Below is a small trained network, with its code and all its weights. Each question gives an input and a class and asks what happens when units are switched off, that is, made to give their printed mean instead of their output.

import numpy as np


def w(rows, s, z=0):
    codes = np.array(rows[::2]) - 128.0
    scale = np.full(codes.shape[1], s)
    scale[-1] = z or s
    return codes * scale


def norm(h):
    return h / np.sqrt((h * h).mean(-1, keepdims=True) + 1e-5)


def f(y):
    return np.maximum(y, 0)


def log_softmax(a):
    a = a - a.max(-1, keepdims=True)
    return a - np.log(np.exp(a).sum(-1, keepdims=True))


def net(x, mask):
    res = np.array(x, float).reshape(1, 8) / 4 @ E
    u = 0
    for l in range(2):
        y = f(norm(res) @ A[l][:, :-1].T + A[l][:, -1])
        res = res + np.where(mask[u : u + 6], y, B[l][:, -1]) @ B[l][:, :-1]
        u += 6
    return log_softmax(norm(res)[-1] @ U[:, :-1].T + U[:, -1])


A, B = {}, {}
E = w([
[115,98,121,84,115,51,157,174,132,14],'x0',
[182,255,52,166,117,87,112,97,113,102],'x1',
[130,72,53,176,137,155,164,60,224,117],'x2',
[106,134,181,201,62,178,72,159,65,98],'x3',
[125,117,38,43,157,95,108,150,37,148],'x4',
[229,144,148,105,112,213,221,90,73,141],'x5',
[111,162,140,196,161,153,141,198,115,36],'x6',
[199,74,189,54,125,125,121,144,115,101],'x7',
],0.0081)
A[0] = w([
[115,93,124,132,122,130,150,93,177,220,106],'L0N1',
[103,143,196,175,104,193,71,178,101,131,2],'L0N2',
[5,201,67,174,129,46,110,114,168,171,37],'L0N3',
[155,192,144,76,116,47,203,102,120,90,84],'L0N4',
[45,86,128,78,157,185,158,172,9,197,138],'L0N5',
[117,36,152,106,116,191,200,73,190,183,226],'L0N6',
],0.013,0.002)
B[0] = w([
[119,67,102,53,98,162,184,121,79,123,194],'L0N1',
[136,40,190,184,108,175,162,115,141,130,211],'L0N2',
[146,255,93,102,182,76,9,130,129,49,233],'L0N3',
[142,29,47,160,87,170,149,197,103,129,187],'L0N4',
[74,203,101,86,123,126,135,219,71,64,232],'L0N5',
[24,98,122,148,193,104,139,33,105,183,246],'L0N6',
],0.0096,0.011)
A[1] = w([
[115,235,86,253,112,250,195,77,110,121,163],'L1N1',
[105,133,76,212,122,134,188,107,177,14,126],'L1N2',
[229,170,143,161,163,157,113,82,134,189,95],'L1N3',
[158,125,243,170,76,165,161,150,173,120,2],'L1N4',
[43,133,248,202,119,190,72,122,74,127,147],'L1N5',
[61,90,120,117,151,135,136,26,181,117,152],'L1N6',
],0.016,0.0019)
B[1] = w([
[154,115,146,200,127,125,141,1,246,168,224],'L1N1',
[130,142,169,34,115,126,90,203,52,174,206],'L1N2',
[75,141,74,102,176,91,151,111,144,105,150],'L1N3',
[141,153,140,247,138,196,80,168,158,144,180],'L1N4',
[186,88,121,79,86,131,131,237,66,108,251],'L1N5',
[80,95,113,88,134,111,232,100,109,114,221],'L1N6',
],0.013,0.015)
U = w([
[76,117,143,62,110,145,127,224,57,78,253],'0',
[177,125,193,219,72,215,98,189,151,117,8],'1',
[124,251,109,116,143,96,32,113,172,84,10],'2',
[83,92,128,145,130,167,210,21,174,153,162],'3',
],0.013,0.0023)

Each question gives the input, the list of numbers given to net, and the class t.
The units are the neurons (one row each of A and B). Each row of codes is followed by its name. A weight is (code - 128) times the scale printed after its matrix; where a second scale follows, it is the last column's (A, B and U).
mask holds one flag per neuron, layer by layer. A switched-off neuron (its flag False) gives its mean, the last column of its row in B, instead of its output. The means were averaged over made-up inputs and are rounded, as every weight is.
A unit's drop is (log p(t) with every unit on - log p(t) with that unit switched off) / (log p(t) with every unit on - log p(t) with every unit switched off).
The circuit of an input: a set's keep is (log p(t) with only the set's units on - log p(t) with every unit switched off) / (log p(t) with every unit on - log p(t) with every unit switched off). Starting from all 12 units, units are removed one at a time, each time the one whose removal leaves the highest keep (on an exact tie, the one counted first), for as long as the keep stays at least 0.8.
units of the circuit, in order: the units of the circuit, biggest drop first
k most important neurons: the k neurons with the biggest drops, biggest first
top k neurons in layer l: the k neurons of layer l with the biggest drops, biggest first
drop when u is switched off: that unit's drop, to one decimal
input [0,0,3,6,-4,1,-2,7], class 1: units of the circuit, in order -> L1N4
input [5,-2,4,-2,0,2,-2,-3], class 3: top 2 neurons in layer 0 -> L0N6, L0N5
input [4,0,-4,6,-7,-6,5,5], class 1: units of the circuit, in order -> L1N4, L0N2
input [4,0,4,5,-6,-7,-8,-3], class 2: top 2 neurons in layer 0 -> L0N3, L0N2
input [-1,-3,-5,-8,-4,5,-2,-1], class 3: top 2 neurons in layer 1 -> L1N5, L1N2
input [-4,-4,-8,-8,8,-8,-3,-3], class 2: units of the circuit, in order -> L0N3, L1N5
input [2,-6,7,6,-2,2,3,0], class 3: 2 most important neurons -> L0N6, L0N5
input [-6,8,2,6,-6,-1,-1,-7], class 2: top 2 neurons in layer 0 -> L0N3, L0N6
input [-7,4,2,1,4,0,-3,5], class 3: 4 most important neurons -> L1N5, L0N3, L1N2, L0N5
input [-5,-7,7,6,-6,-8,0,2], class 0: 2 most important neurons -> L1N5, L1N1
input [2,8,2,1,-3,-1,2,4], class 1: top 4 neurons in layer 0 -> L0N4, L0N5, L0N1, L0N3
input [5,3,6,7,4,7,0,3], class 3: top 2 neurons in layer 1 -> L1N1, L1N5
input [-1,-1,-5,0,-3,-2,8,-2], class 1: 2 most important neurons -> L1N4, L0N2
input [-4,5,-3,6,0,-7,7,4], class 1: units of the circuit, in order -> L0N2
input [-7,6,-6,0,0,4,0,4], class 3: top 2 neurons in layer 1 -> L1N1, L1N3
input [4,0,0,5,-3,-5,-2,8], class 1: 2 most important neurons -> L1N4, L0N6
input [8,-7,-2,2,-8,5,5,-5], class 1: top 2 neurons in layer 1 -> L1N4, L1N1
input [2,3,-3,-8,6,-7,-6,-3], class 2: drop when L0N3 is switched off -> 0.2
input [-6,6,4,1,1,-4,-3,-7], class 2: drop when L0N3 is switched off -> 2.9
input [1,8,1,7,6,7,-1,-3], class 3: drop when L1N1 is switched off -> 0.3
input [-2,-1,1,3,-8,-7,3,7], class 1: drop when L1N4 is switched off -> 1.6
input [-2,1,-5,-1,-2,-4,5,-4], class 2: top neuron in layer 1 -> L1N6
input [-1,1,0,8,7,-5,-7,-2], class 2: 2 most important neurons -> L0N3, L1N5
input [5,-2,-5,-8,-7,1,-5,-1], class 3: top 2 neurons in layer 1 -> L1N5, L1N2
input [3,1,7,-1,7,2,-2,6], class 3: 3 most important neurons -> L1N5, L0N5, L1N2
